Here is a tiny trained network, its code and every weight. The questions are about switching its units off for an input and a class, where a switched-off unit gives its printed mean instead of its output.

import numpy as np


def w(rows, s, z=0):
    codes = np.array(rows[::2]) - 128.0
    scale = np.full(codes.shape[1], s)
    scale[-1] = z or s
    return codes * scale


def norm(h):
    return h / np.sqrt((h * h).mean(-1, keepdims=True) + 1e-5)


def f(y):
    return y / 2 * (1 + np.tanh(0.7978845608 * (y + 0.044715 * y**3)))


def log_softmax(a):
    a = a - a.max(-1, keepdims=True)
    return a - np.log(np.exp(a).sum(-1, keepdims=True))


def net(x, mask):
    res = np.array(x, float).reshape(1, 2) / 4 @ E
    u = 0
    for l in range(3):
        y = f(norm(res) @ A[l][:, :-1].T + A[l][:, -1])
        res = res + np.where(mask[u : u + 8], y, B[l][:, -1]) @ B[l][:, :-1]
        u += 8
    return log_softmax(norm(res)[-1] @ U[:, :-1].T + U[:, -1])


A, B = {}, {}
E = w([
[132,143,215,203,128,152],'x0',
[104,153,61,205,117,254],'x1',
],0.0046)
A[0] = w([
[143,167,114,149,132,104,127],'L0N1',
[146,160,110,142,145,155,85],'L0N2',
[112,139,71,158,133,168,189],'L0N3',
[109,119,2,91,113,187,103],'L0N4',
[114,135,120,146,122,107,114],'L0N5',
[162,103,144,79,110,43,20],'L0N6',
[159,128,150,29,174,42,135],'L0N7',
[149,122,176,118,89,104,1],'L0N8',
],0.0075,0.0017)
B[0] = w([
[134,111,124,123,127,128,128],'L0N1',
[149,96,121,74,108,126,134],'L0N2',
[117,135,99,108,53,104,175],'L0N3',
[143,253,72,150,222,175,207],'L0N4',
[136,118,126,122,136,134,127],'L0N5',
[74,81,135,63,128,93,205],'L0N6',
[17,86,185,63,122,100,254],'L0N7',
[139,122,50,118,164,90,141],'L0N8',
],0.0063,0.0073)
A[1] = w([
[43,174,99,95,144,132,65],'L1N1',
[183,97,169,240,78,180,70],'L1N2',
[79,102,195,144,134,91,6],'L1N3',
[137,96,200,165,208,77,140],'L1N4',
[121,46,215,76,130,87,157],'L1N5',
[216,254,117,158,240,156,71],'L1N6',
[102,146,125,124,135,125,89],'L1N7',
[176,45,129,44,86,153,116],'L1N8',
],0.0061,0.0025)
B[1] = w([
[218,72,169,129,192,153,171],'L1N1',
[99,53,198,3,139,89,180],'L1N2',
[159,142,40,144,111,119,161],'L1N3',
[201,182,33,178,187,81,173],'L1N4',
[126,132,21,228,57,119,254],'L1N5',
[151,25,119,138,68,25,218],'L1N6',
[136,129,141,133,167,142,131],'L1N7',
[28,48,104,224,49,62,138],'L1N8',
],0.0046,0.0052)
A[2] = w([
[177,132,165,120,140,79,2],'L2N1',
[71,78,139,51,134,152,66],'L2N2',
[128,140,135,146,120,171,52],'L2N3',
[192,161,1,165,104,156,55],'L2N4',
[91,153,155,136,119,142,87],'L2N5',
[182,109,160,124,137,85,101],'L2N6',
[110,151,115,162,124,125,43],'L2N7',
[109,130,164,145,93,139,94],'L2N8',
],0.0093,0.0027)
B[2] = w([
[73,103,112,114,128,107,122],'L2N1',
[217,144,136,195,107,171,222],'L2N2',
[162,118,157,123,131,25,123],'L2N3',
[169,183,107,255,108,84,254],'L2N4',
[169,119,154,99,150,98,126],'L2N5',
[54,102,78,106,108,85,136],'L2N6',
[142,157,151,127,119,132,121],'L2N7',
[144,71,142,125,125,118,132],'L2N8',
],0.0075,0.0061)
U = w([
[209,81,251,123,77,201,157],'0',
[52,37,116,100,113,53,189],'1',
[130,160,103,46,214,217,114],'2',
[185,213,70,246,116,121,167],'3',
[130,156,170,117,131,147,3],'4',
],0.014,0.0073)

Each question gives the input, the list of numbers given to net, and the class t.
The units are the neurons (one row each of A and B). Each row of codes is followed by its name. A weight is (code - 128) times the scale printed after its matrix; where a second scale follows, it is the last column's (A, B and U).
mask holds one flag per neuron, layer by layer. A switched-off neuron (its flag False) gives its mean, the last column of its row in B, instead of its output. The means were averaged over made-up inputs and are rounded, as every weight is.
A unit's drop is (log p(t) with every unit on - log p(t) with that unit switched off) / (log p(t) with every unit on - log p(t) with every unit switched off).
The circuit of an input: a set's keep is (log p(t) with only the set's units on - log p(t) with every unit switched off) / (log p(t) with every unit on - log p(t) with every unit switched off). Starting from the 12 units with the biggest drops (on a tie, the unit counted first), units are removed one at a time, each time the one whose removal leaves the highest keep (on an exact tie, the one counted first), for as long as the keep stays at least 0.8.
units of the circuit, in order: the units of the circuit, biggest drop first
top k neurons: the k neurons with the biggest drops, biggest first
k most important neurons of layer l: the k neurons of layer l with the biggest drops, biggest first
drop when u is switched off: that unit's drop, to one decimal
input [4,-1], class 1: 2 most important neurons of layer 0 => (L0N6 L0N7)
input [5,-5], class 1: units of the circuit, in order => (L2N4)
input [2,3], class 0: 2 most important neurons of layer 0 => (L0N4 L0N8)
input [4,6], class 0: 2 most important neurons of layer 1 => (L1N5 L1N2)
input [-7,-2], class 2: units of the circuit, in order => (L2N4 L0N4 L1N6)
input [-6,0], class 2: units of the circuit, in order => (L1N5 L0N4 L2N4)
input [1,0], class 1: top 3 neurons => (L0N7 L0N6 L0N3)
input [1,-1], class 1: top 3 neurons => (L0N4 L2N4 L0N7)
input [5,7], class 0: top 3 neurons => (L1N2 L1N5 L2N4)
input [5,-1], class 1: top 2 neurons => (L0N7 L0N6)
input [4,1], class 0: top 3 neurons => (L0N4 L0N7 L0N6)
input [8,-2], class 1: top 3 neurons => (L0N7 L0N6 L1N2)
input [8,1], class 1: 2 most important neurons of layer 0 => (L0N7 L0N3)
input [-3,-1], class 2: most important neuron of layer 1 => (L1N6)
input [6,3], class 0: drop when L0N4 is switched off => 0.3
input [2,0], class 1: drop when L0N6 is switched off => 1.8
input [-7,-1], class 2: drop when L2N4 is switched off => 0.2
